Here is a tiny trained network, its code and every weight. The questions are about switching its units off for an input and a target symbol, where a switched-off unit gives its printed mean instead of its output.

import numpy as np


def w(rows, s, z=0):
    codes = np.array(rows[::2]) - 128.0
    scale = np.full(codes.shape[1], s)
    scale[-1] = z or s
    return codes * scale


def norm(h):
    return h / np.sqrt((h * h).mean(-1, keepdims=True) + 1e-5)


def f(y):
    return y / 2 * (1 + np.tanh(0.7978845608 * (y + 0.044715 * y**3)))


def softmax(a):
    e = np.exp(a - a.max(-1, keepdims=True))
    return e / e.sum(-1, keepdims=True)


def log_softmax(a):
    a = a - a.max(-1, keepdims=True)
    return a - np.log(np.exp(a).sum(-1, keepdims=True))


def net(x, mask):
    ids = ['αγηλμξω'.index(c) for c in x.split()]
    T = len(ids)
    res = E[ids] + P[:T]
    r = norm(res)
    for j in range(2):
        rows = slice(3 * j, 3 * j + 3)
        q, k, v = (r @ M[0][rows].T for M in (Q, K, V))
        z = softmax(np.where(np.tri(T) > 0, q @ k.T / 3**0.5, -1e9)) @ v
        o = O[0][rows]
        res = res + np.where(mask[j], z, o[:, -1]) @ o[:, :-1]
    y = f(norm(res) @ A[0][:, :-1].T + A[0][:, -1])
    res = res + np.where(mask[2:26], y, B[0][:, -1]) @ B[0][:, :-1]
    return log_softmax(norm(res)[-1] @ U[:, :-1].T + U[:, -1])


Q, K, V, O, A, B = {}, {}, {}, {}, {}, {}
E = w([
[168,195,214,3],'α',
[221,117,233,91],'γ',
[144,31,199,144],'η',
[205,68,223,130],'λ',
[97,196,244,3],'μ',
[140,21,89,173],'ξ',
[16,73,175,85],'ω',
],0.0082)
P = w([
[148,72,86,54],'0',
[133,43,140,133],'1',
[103,126,106,197],'2',
[91,255,50,236],'3',
[147,155,43,141],'4',
[120,78,51,16],'5',
[62,10,217,86],'6',
],0.012)
Q[0] = w([
[99,123,101,170],'head 0',
[134,201,100,215],'head 0',
[77,111,252,140],'head 0',
[94,166,150,179],'head 1',
[135,187,35,142],'head 1',
[148,77,99,112],'head 1',
],0.012)
K[0] = w([
[158,132,172,102],'head 0',
[89,2,240,81],'head 0',
[201,81,34,46],'head 0',
[140,55,199,61],'head 1',
[166,126,177,219],'head 1',
[105,146,65,175],'head 1',
],0.009)
V[0] = w([
[244,81,55,162],'head 0',
[174,155,230,142],'head 0',
[66,56,160,186],'head 0',
[137,125,13,114],'head 1',
[175,125,181,206],'head 1',
[219,174,104,107],'head 1',
],0.011)
O[0] = w([
[216,103,5,77,251],'head 0',
[163,36,208,110,152],'head 0',
[71,115,111,10,99],'head 0',
[85,183,58,163,106],'head 1',
[189,70,84,157,45],'head 1',
[171,196,190,155,126],'head 1',
],0.011,0.0023)
A[0] = w([
[166,243,136,134,107],'neuron 0',
[114,182,151,227,174],'neuron 1',
[120,80,104,203,92],'neuron 2',
[106,122,148,128,130],'neuron 3',
[147,99,45,220,20],'neuron 4',
[102,91,117,181,108],'neuron 5',
[107,83,172,121,105],'neuron 6',
[26,115,121,151,151],'neuron 7',
[73,113,115,50,166],'neuron 8',
[196,97,156,93,114],'neuron 9',
[153,188,134,215,67],'neuron 10',
[116,109,36,195,170],'neuron 11',
[105,46,109,191,70],'neuron 12',
[175,185,35,128,252],'neuron 13',
[147,100,74,222,98],'neuron 14',
[153,88,170,174,103],'neuron 15',
[82,57,105,9,158],'neuron 16',
[146,124,121,118,63],'neuron 17',
[232,214,132,147,51],'neuron 18',
[78,95,156,110,129],'neuron 19',
[128,53,90,111,70],'neuron 20',
[132,216,185,84,157],'neuron 21',
[157,108,178,83,175],'neuron 22',
[179,170,90,126,173],'neuron 23',
],0.013,0.004)
B[0] = w([
[128,165,72,184,136],'neuron 0',
[141,116,2,143,158],'neuron 1',
[187,151,38,118,139],'neuron 2',
[135,144,123,181,136],'neuron 3',
[160,194,107,95,141],'neuron 4',
[170,181,77,143,133],'neuron 5',
[106,158,129,135,154],'neuron 6',
[113,174,117,213,168],'neuron 7',
[81,102,173,177,198],'neuron 8',
[86,42,145,127,193],'neuron 9',
[145,105,34,119,132],'neuron 10',
[131,217,97,128,161],'neuron 11',
[155,125,53,160,149],'neuron 12',
[78,231,163,30,196],'neuron 13',
[152,153,85,88,142],'neuron 14',
[106,166,146,94,165],'neuron 15',
[101,48,73,242,255],'neuron 16',
[135,102,144,101,125],'neuron 17',
[178,160,143,162,148],'neuron 18',
[87,175,166,149,156],'neuron 19',
[134,136,38,123,176],'neuron 20',
[128,99,96,163,171],'neuron 21',
[127,110,125,154,192],'neuron 22',
[153,171,111,38,157],'neuron 23',
],0.0085,0.0094)
U = w([
[47,126,181,159,194],'α',
[101,231,60,71,216],'γ',
[184,80,118,111,132],'η',
[122,184,219,134,245],'λ',
[108,57,79,106,4],'μ',
[9,113,66,171,67],'ξ',
[212,223,125,212,54],'ω',
],0.011,0.0031)

Each question gives the input, a string of symbols that net reads in full, and the target symbol t.
The units are the heads (3 rows each of Q, K, V and O) and the neurons (one row each of A and B). Each row of codes is followed by its name. A weight is (code - 128) times the scale printed after its matrix; where a second scale follows, it is the last column's (O, A, B and U).
mask holds one flag per unit, heads first, then neurons. A switched-off unit (its flag False) gives its mean, the last column of its rows in O or B, instead of its output. The means were averaged over made-up inputs and are rounded, as every weight is.
A unit's drop is (log p(t) with every unit on - log p(t) with that unit switched off) / (log p(t) with every unit on - log p(t) with every unit switched off).
The circuit of an input: a set's keep is (log p(t) with only the set's units on - log p(t) with every unit switched off) / (log p(t) with every unit on - log p(t) with every unit switched off). Starting from the 12 units with the biggest drops (on a tie, the unit counted first), units are removed one at a time, each time the one whose removal leaves the highest keep (on an exact tie, the one counted first), for as long as the keep stays at least 0.8.
units of the circuit, in order: the units of the circuit, biggest drop first
heads that matter: for each layer, one digit per head in row order, 1 if its drop is at least 0.15 and else 0, layers parted by /
input λ λ λ, target μ: heads that matter => 10
input ξ ξ ω α λ, target α: heads that matter => 10
input α μ γ α λ, target η: units of the circuit, in order => [head 0; neuron 8]
input ω λ η λ μ μ γ, target λ: units of the circuit, in order => [head 0; neuron 16]
input λ η α, target μ: heads that matter => 10
input μ α λ ξ μ, target μ: units of the circuit, in order => [head 1; neuron 9]
input μ λ η α, target μ: heads that matter => 11
input ξ α μ μ, target ω: heads that matter => 01
input α η λ η ξ ξ ω, target γ: units of the circuit, in order => [head 0]
input λ α α ξ η, target γ: heads that matter => 01
input ω ξ λ η α α, target ξ: heads that matter => 10
input ξ μ η, target γ: units of the circuit, in order => [head 0; neuron 13]
input ξ α λ ω, target ω: heads that matter => 11
input α η ξ η ξ α μ, target γ: heads that matter => 10
input μ λ γ λ, target μ: units of the circuit, in order => [head 0; head 1]
input μ λ μ μ λ, target λ: units of the circuit, in order => [head 0]
input λ ξ α λ α, target λ: units of the circuit, in order => [neuron 16; head 0]
input γ μ α λ μ η μ, target λ: units of the circuit, in order => [head 0; neuron 16]
input λ γ λ, target η: units of the circuit, in order => [head 1; head 0]
input γ γ μ λ η, target α: units of the circuit, in order => [head 0]
input ξ ξ ξ, target γ: heads that matter => 00
input γ η α ξ ξ λ, target γ: heads that matter => 01
